Below is a small trained network, with its code and all its weights. Each question gives an input and a target symbol and asks what happens when units are switched off, that is, made to give their printed mean instead of their output.

import numpy as np


def w(rows, s, z=0):
    codes = np.array(rows[::2]) - 128.0
    scale = np.full(codes.shape[1], s)
    scale[-1] = z or s
    return codes * scale


def f(y):
    return np.maximum(y, 0)


def softmax(a):
    e = np.exp(a - a.max(-1, keepdims=True))
    return e / e.sum(-1, keepdims=True)


def log_softmax(a):
    a = a - a.max(-1, keepdims=True)
    return a - np.log(np.exp(a).sum(-1, keepdims=True))


def net(x, mask):
    ids = ['ΓΞΠΣΦΩδεζηλμτ'.index(c) for c in x.split()]
    T = len(ids)
    res = E[ids] + P[:T]
    r = res
    for j in range(3):
        rows = slice(2 * j, 2 * j + 2)
        q, k, v = (r @ M[0][rows].T for M in (Q, K, V))
        z = softmax(np.where(np.tri(T) > 0, q @ k.T / 2**0.5, -1e9)) @ v
        o = O[0][rows]
        res = res + np.where(mask[j], z, o[:, -1]) @ o[:, :-1]
    y = f(res @ A[0][:, :-1].T + A[0][:, -1])
    res = res + np.where(mask[3:7], y, B[0][:, -1]) @ B[0][:, :-1]
    return log_softmax(res[-1] @ U[:, :-1].T + U[:, -1])


Q, K, V, O, A, B = {}, {}, {}, {}, {}, {}
E = w([
[181,135,166,53,81],'Γ',
[123,151,111,206,55],'Ξ',
[162,108,130,200,30],'Π',
[198,150,101,85,182],'Σ',
[90,101,3,151,15],'Φ',
[177,202,61,87,105],'Ω',
[49,148,191,167,47],'δ',
[20,132,180,126,178],'ε',
[152,242,162,154,155],'ζ',
[80,74,196,161,116],'η',
[152,150,23,105,172],'λ',
[195,104,61,39,63],'μ',
[70,186,110,169,83],'τ',
],0.021)
P = w([
[131,150,93,4,125],'0',
[133,132,124,151,128],'1',
[130,125,124,151,112],'2',
[122,115,117,150,106],'3',
[120,114,119,150,97],'4',
[113,112,116,152,93],'5',
[110,107,112,149,91],'6',
[106,105,114,148,90],'7',
[99,100,116,146,86],'8',
[96,102,112,150,84],'9',
[101,100,114,144,78],'10',
[92,97,107,143,84],'11',
],0.016)
Q[0] = w([
[124,103,220,199,85],'h1',
[95,166,140,82,68],'h1',
[149,172,200,169,162],'h2',
[145,154,28,59,71],'h2',
[127,203,72,160,65],'h3',
[13,154,106,160,11],'h3',
],0.011)
K[0] = w([
[104,98,50,172,46],'h1',
[88,167,113,62,114],'h1',
[177,70,135,248,119],'h2',
[193,184,145,23,177],'h2',
[74,79,134,23,132],'h3',
[58,201,140,8,65],'h3',
],0.011)
V[0] = w([
[148,160,251,95,127],'h1',
[167,124,205,167,4],'h1',
[72,34,120,102,131],'h2',
[159,109,205,255,136],'h2',
[55,199,7,153,79],'h3',
[183,236,192,126,84],'h3',
],0.0069)
O[0] = w([
[152,145,200,176,124,50],'h1',
[229,135,149,185,70,161],'h1',
[186,39,172,191,125,113],'h2',
[202,136,104,137,148,2],'h2',
[115,166,96,254,177,236],'h3',
[172,242,136,109,78,147],'h3',
],0.0085,0.0086)
A[0] = w([
[128,135,178,203,168,175],'n1',
[174,176,254,158,197,253],'n2',
[145,81,45,171,46,125],'n3',
[166,191,225,190,142,127],'n4',
],0.0073,0.006)
B[0] = w([
[136,136,18,34,165,181],'n1',
[131,111,254,74,163,175],'n2',
[208,140,200,110,224,250],'n3',
[92,33,111,218,99,175],'n4',
],0.0087,0.011)
U = w([
[124,153,218,85,67,146],'Γ',
[198,129,111,168,94,132],'Ξ',
[164,180,177,63,221,196],'Π',
[96,103,109,145,70,172],'Σ',
[158,132,54,106,211,135],'Φ',
[32,202,173,225,76,3],'Ω',
[139,242,254,160,219,109],'δ',
[117,17,193,135,150,160],'ε',
[126,236,126,117,108,89],'ζ',
[194,63,61,60,90,183],'η',
[27,126,249,172,193,106],'λ',
[42,91,209,233,57,87],'μ',
[148,176,117,206,94,119],'τ',
],0.0093,0.0054)

Each question gives the input, a string of symbols that net reads in full, and the target symbol t.
The units are the heads (2 rows each of Q, K, V and O) and the neurons (one row each of A and B). Each row of codes is followed by its name. A weight is (code - 128) times the scale printed after its matrix; where a second scale follows, it is the last column's (O, A, B and U).
mask holds one flag per unit, heads first, then neurons. A switched-off unit (its flag False) gives its mean, the last column of its rows in O or B, instead of its output. The means were averaged over made-up inputs and are rounded, as every weight is.
A unit's drop is (log p(t) with every unit on - log p(t) with that unit switched off) / (log p(t) with every unit on - log p(t) with every unit switched off).
The circuit of an input: a set's keep is (log p(t) with only the set's units on - log p(t) with every unit switched off) / (log p(t) with every unit on - log p(t) with every unit switched off). Starting from all 7 units, units are removed one at a time, each time the one whose removal leaves the highest keep (on an exact tie, the one counted first), for as long as the keep stays at least 0.8.
circuit, biggest first: the units of the circuit, biggest drop first
most important unit: the unit with the biggest drop
top k neurons: the k neurons with the biggest drops, biggest first
heads that matter: for each layer, one digit per head in row order, 1 if its drop is at least 0.15 and else 0, layers parted by /
drop of u: that unit's drop, to one decimal
input ζ ε Φ, target ζ: circuit, biggest first => h3, h2
input τ Ξ δ Γ Ξ μ Φ, target τ: most important unit => h3
input ζ μ ε η ε Ω, target ζ: circuit, biggest first => h2, n3
input Γ Π Ξ Φ λ Σ Ω τ μ Ξ μ, target Γ: heads that matter => 111
input Ω ζ Ω δ Π τ δ Φ λ, target Ω: circuit, biggest first => h2, n3, h1
input Γ τ Φ ζ δ Σ Φ ε Φ Ω, target Γ: circuit, biggest first => h3, h2
input Φ Ξ ζ μ λ ζ δ Σ Ξ ε Ξ, target Φ: circuit, biggest first => h3, n1, n3
input ζ Π μ Φ Γ, target ζ: circuit, biggest first => h2, n3, n4
input Ξ η δ Γ, target Γ: top 2 neurons => n2, n3
input Ω Ω ε Π Ξ δ Ξ Ξ Σ Π, target τ: heads that matter => 101
input ε Φ ζ Π Γ Π, target ε: circuit, biggest first => h3, n3
input ε Φ ε ζ Γ Ξ Π, target ε: heads that matter => 011
input Φ ζ Ξ ζ, target Φ: heads that matter => 001
input Ω Ω Φ Ξ Ω, target Ω: most important unit => h2
input Φ ε Ω Π, target Φ: top 2 neurons => n1, n3
input Γ τ Ξ Ω Φ δ, target Γ: heads that matter => 101
input ζ η Φ Ξ η ζ Ξ τ Γ, target ζ: circuit, biggest first => h2, h3, n3
input λ μ τ ε δ Ω ε Ξ Π, target Ξ: top 3 neurons => n3, n1, n2
input ε Γ ζ ε Ξ Σ η η Ω ζ ζ Π, target Ξ: circuit, biggest first => h1, n3
input Φ Φ λ Ω ζ τ ε Σ Π Σ Π Φ, target Φ: most important unit => n3
input Φ Σ ζ η ε μ Π τ Ξ ε Π τ, target Φ: top 2 neurons => n1, n3
input Φ Φ λ ε Σ Π Γ η Ξ Φ Π, target Φ: circuit, biggest first => h3, n3, n1
input Ω μ η, target ε: top 3 neurons => n4, n2, n1
input ζ Φ Σ τ Ξ, target ζ: heads that matter => 111
input ε λ Γ η Σ Σ Φ, target ε: heads that matter => 011
input λ ζ Σ μ Ω Φ, target λ: top 2 neurons => n3, n1
input λ λ μ η, target ε: top neuron => n2
input δ η Γ Π Φ, target Ξ: heads that matter => 100
input Φ Ξ ζ δ, target Φ: drop of h3 => 0.4
